Each row was made from one path, in order. Every step used is in the known rows, and no mark comes twice. Write each row's path.
Known rows
P/M/B/K/F/T: [ 308  321  -51 -279  224  -50 -126  261   -9  -81 -127 -151   76  -20
 -317 -112  292  206  -81  241   68 -301   61 -164  189  261  279   99
 -196  336 -317  326  369   67  -64 -322  173 -414   94   92 -409]
E/P/M/B/F: [ 261  318 -160 -167   71  253 -319  122  -21  108 -105  -75  327  -83
 -352 -141  119  133 -169    9 -363 -309  -11  -89  386  217  164  123
 -341  136 -464  325  394 -320 -119 -297  230 -255 -139  368 -463]
P/G/E/B/K: [ 450  225 -180 -242  322 -100 -221  308 -490 -304  -36    6 -361  237
 -391 -339   25   32 -122   65  294  -67   51  -62  169  143  242 -105
 -404  178 -104  224   44  139  -28 -168  429 -198  -67  116 -216]
M/B/F/K/E/P: [ 388  171  -85  -97  204   95 -445   67 -143 -178 -170 -205  -39  -68
 -138 -313  161   46 -122   48  -32 -392   -1  -32  354  -36  126  -20
 -536  202 -339  418  424  -13 -226  -17  354  -64  -77  365 -622]
E/F/K/T/G: [ 257  185 -109 -188  254   16 -192 -332   87 -326   49 -207 -537 -124
 -250 -183  142   41   34   56  171   42  135   50  234  245  125  -30
 -543 -177 -119  123  431  287 -127 -551  338  -79   60   44 -369]
M/B/K/E/R/P: [ 308  174  -63 -240  103   45 -364  569 -275 -144  -38   63 -247  -34
 -290 -250   99  139   80  247  104 -294   77   -1  311   84   86   -8
 -430  237 -235  292  480  -51 -120   81  148  122  -93  184 -480]
P/M/B/K: [ 307  183 -212 -250  162   82 -320  356   51  -70  -17   69   67   96
 -327  -37  203  199 -125  230 -197 -217   13 -106  145  238  128   51
 -387  369 -434  316  230  -51  -33  -78  182 -202    4  244 -445]
B/K/E/R/P/M: [ 261  225 -110 -482  154   33 -278  612 -313 -100  150  117 -240  -51
 -372 -130   67  188  110  260   33 -211  208   77  240  130  217  -28
 -534  123 -233  295  444 -114  -47 -126  162   97 -143  216 -438]
B/K/T/G: [ 158  104 -251 -292  203  -62 -408   29   25 -283   20 -118 -487    4
 -436  -92   14  185   -7   81   11   -8   52   44  184  308   25  -59
 -518   58 -111  134  279  160  -99 -298  300 -201   99  125 -222]
E/F/K/M/B: [ 299  126  -97  -64  143  -30 -280 -127  120 -263 -108   86 -139   82
  -97 -250  288   73  -36   68   58 -238  -26  -59  161  171    9  118
 -480  291 -381  256  531  147 -137 -176  206 -215  -17  154 -408]
E/R/K/B/F: [ 149  340  -15 -155  115   -3 -325   81 -109 -279 -196  -21  160  146
 -434 -156  172   20  -43  -66  240 -292  185 -207  312 -119  226  -54
 -511  136 -378   20  350   43   36  -31  173 -280 -210  118 -664]
R/E/P/M: [ 158  200 -154 -301  274  101  -79  388  -74   54  172   55  179  -59
 -322 -128   46  223  -83 -107 -304  -63   78  -37  249  134   82  -86
 -424    3 -372  270  442 -209 -188 -248  233  -92 -221  306 -417]
R/B/K/T: [ 252  165 -216 -184  338   95 -295  263  145 -247 -214   78 -231   81
 -499  -17  281   89  -71  -81   80  -98  -15  -31   23  155  151  -81
 -490  153  -55  136  222   65   43  -69  178 -272 -147  153 -504]
K/T/G/M/B: [ 198  197 -191 -192   11  256 -393  -66  206  -21 -113  -78   -9 -166
 -289 -127  154  130  -39    8 -225   38  -89 -147  236  437  -95  104
 -537  145 -438  137  651  -49 -200 -332  425 -144  129  182 -308]
R/P/E/B/F: [ 387  485 -151 -203   86   71 -142  108 -546 -159   70  -65 -164  -90
 -332 -253   -2   88  -27 -142  125  -75   19   97  401  148   88  -21
 -110 -108   48   85  282  -34  -13 -456  313  -97 -390  -22 -437]
F/T/G/E/P/M/B/K: [ 386  102 -138 -318  225   44 -344  167 -147   18   81 -158  -33  -27
 -306 -343   37  278 -190  198 -127 -234   94   76  288  469   66  -79
 -522  297 -533  404  389  -31 -291 -255  206 -167   59  323 -169]
E/P/G/K/T: [ 121  169 -209 -217  192  108  -13    9  -38  -17   56 -141  -72  -52
 -576 -312   54 -130  -62 -131  -37  136   72 -189  222  177   95   68
 -502 -173  -53  289  416   22  -73 -431  369 -116   96  136 -208]
B/K/F/T/G/E: [ 350  179  -19 -302  287 -242 -306   22 -282 -317  -85 -356 -499  -32
 -263 -400   89  193  -21  191  261 -248  113  -13  297  283  250  -84
 -392  143 -196  224  312  253 -222 -519  277 -309  125   54 -196]
R/K/B/F/T: [ 155  377    1 -219  236  -94 -198 -142 -167 -254 -195 -282  113  126
 -422  -89  276   74 -131 -168  310 -322  100 -216  223  -86  194  -36
 -316  256 -146   98  326  256  -24 -161  134 -466 -236   45 -540]
R/E/P/M/B/K/T: [ 326  225 -144 -243  333   54 -113  460   96    4  105   84   89  -75
 -450  -80  178  296  -48   20 -236  -73   62  -83  141  212   29  -34
 -412  150 -355  307  448 -103 -104  -13  290 -145  -77  287 -485]
R/E/P/G/F: [  67  190 -153 -206  405  -10  -28  224  -65  -50   -1  -32   -1  145
 -324 -379 -104   -4 -109   10  -35   43   63 -114  359   31   38  -69
 -224 -115 -133  319  405   10 -210 -474  386  -25 -167  167 -176]
E/F/T/G: [ 110  267  -72 -254  158  -17 -170 -309  -94 -131   19 -341 -397  -78
 -273 -226   -2  158  -62   59  209  -76   80   28  333  239  147  -85
 -305   17 -112  131  413  204 -244 -653  200 -248  -60   66 -185]
M/B/K/F/T/G/E: [ 452  224    2 -193  236 -158 -326   61 -182 -242 -172 -349 -338  -34
 -221 -428  170  193  -54  280  174 -318   57  -83  338  312  191  -25
 -304  254 -330  255  366  225 -257 -382  270 -281  175   75 -276]
M/B/K/E/F: [ 475  275  -62 -163  259  -13 -360  231  -89 -232 -169 -155 -453   43
 -242 -273  241  205   -3  293  142 -335   35 -104  230  -76  177  -78
 -318  366 -154  283  381  151 -114 -101  414 -158  -49  240 -519]
K/E/B/F/T: [ 380  443  -24 -260  243   50 -178  -72 -516 -178 -130 -372 -210  -69
 -333 -241   96  134  -57  -48  476 -318  -16  -65  241  -60  315 -170
 -323  172   77  210  282  149 -176 -226  372 -391 -180  121 -564]
M/B/F/K: [ 293  195  -90  -33  129   37 -369 -119  -18 -230 -153 -161   -4   -9
 -158 -140  200   -8 -140   66   12 -280  -34 -124  275   76  180   87
 -435  185 -385  295  196   95 -107 -139  158 -139  -61  170 -637]
B/F/T/G/K: [ 115  340 -105 -291   55  -44 -301 -489  -93  -92   93 -540 -243 -114
 -356 -251   -7   77  -87   85  169 -132   85  -89  307  124  185  -36
 -483   14 -242  225  220  288 -244 -543  181 -181   33   44 -396]
B/F/T/G/E/P/M: [ 301  270  -77 -358  168   59 -285 -179 -309   39   66 -361  -50 -161
 -361 -332  -50  190 -144   25 -113 -238  119   71  420  368  240  -50
 -500    5 -387  301  373 -111 -298 -629  222 -259 -106  317 -231]
K/E/P/M/B/F/T: [ 359  371  -44 -282  160  168 -220   87 -205  130 -102 -312  209 -151
 -346 -231  135  187 -136   95  -95 -406   21  -94  352  102  233    1
 -331  270 -299  404  509 -152 -253 -257  278 -304 -124  392 -508]
P/M/B/F/K: [ 353  292 -119 -172  132  111 -296  -42   44 -116  -38 -104  168  -25
 -194  -46  249   40 -139  174 -145 -267   39 -122  240  154  252  129
 -447  188 -513  327  214   14  -73 -220  164 -134  -61  229 -676]
P/G/K/B/F/T: [ 165  519 -102 -257  206   19 -113 -282 -237 -120  -92 -361  -71  150
 -469 -206  119 -168 -103   14  296 -121  122 -258  191  -75  361   83
 -263   79 -122  175  249  265  -63 -363  376 -234 -114    3 -394]
T/G/F/B: [ 178  -23  -64 -115  352  161 -399  -29  -14 -201 -170  -63  -63   74
 -181 -262   11  -63  -66  125  185 -105   -3  -98  251  237  112  -83
 -297  -66 -158  101  322  133 -275 -539  332 -163   58   12 -250]

Which path is each row?
[ 160  355  -93 -373   16   -6 -143 -182 -213  -19  198 -194 -351 -236
 -181 -287  -46  200  -17  -16   70  157  106  133  384  413  -81   16
 -255   12 -188  127  706   99 -216 -857  342   28 -252  -11  -57] | R/P/E/F/T/G/M
[ 335  320  -31 -175  222   36 -217 -196  286 -176   76 -130 -273 -208
  -88 -160  233  188   31   78   25  122   86  -99  189  206  -32   -7
 -569   32 -503  154  669  260 -245 -336  499   94  -14   99 -526] | R/E/F/K/T/G/M/B
[ 146  364  -47 -348  167 -243 -103 -387   53 -128  264 -305 -411  -36
 -256 -349   54  267   58   82  207  -26  143  -55  196   69  -17 -105
 -474   84 -279  148  559  423 -355 -481  247 -131  -53   13 -286] | R/E/F/T/G/K/M
[ 156  398 -120 -225  -16 -172 -195 -340  -31  -28  -59 -293   57  120
 -418 -297   93  -19 -131  123   83 -187  -14 -292  236  105  104  214
 -329  334 -300  302  340  232 -189 -336  183 -331   24  116 -259] | P/G/K/M/B/F/T
[ 301  440 -116 -292  239    7 -336 -240  -50 -278  115 -160 -246 -171
 -176  -80   83  195    3 -126  235  110   75   10  154  147   63 -105
 -677  -64 -380   96  420  250 -180 -248  588  -29 -126   54 -583] | R/E/B/F/K/T/G/M
[ 359  274    8 -268  214  -15 -329   69  -80 -107 -164 -205 -299  -77
 -187 -236  256  265  -49  186  316 -244   -6 -152  107   55  147  -36
 -441  571 -282  365  582  169 -177 -165  446 -244  -50  214 -424] | G/M/B/K/E/F/T
[ 360  444 -109 -228  316  -67 -218 -226 -142 -356  142 -244 -369 -101
 -257 -125   51  155   13  -59  287   20  120   55  238   68  128 -176
 -506 -197 -165   58  238  335 -179 -241  440  -61 -123   10 -630] | R/E/B/F/K/T/G
[ 299  227  -98 -148  123  170 -327 -303  279 -173  -58 -114 -251 -196
 -127 -173  260   86  -10   82   32   59   38  -68  197  355   -3   96
 -621   69 -465  193  664  175 -165 -432  479  -22  112  112 -407] | E/F/K/T/G/M/B
[ 583  244  -42 -118  259   -7 -305  -80  -40 -257  -97 -219 -617  -78
 -365 -378  204  181   36  248   98 -147   73  -53  269  284  137  -37
 -422   83 -208  160  379  199 -144 -389  403 -160   96  138 -349] | M/B/K/T/G/E/F
[ 287  102  -48 -284  305 -170 -346   95 -296 -231  -87 -305 -387  -75
 -278 -484   14  212  -69   50  169 -260  112   87  361  337  167 -100
 -455   86 -242  309  438   86 -265 -491  310 -299   91  158  -78] | B/K/F/T/G/E/P
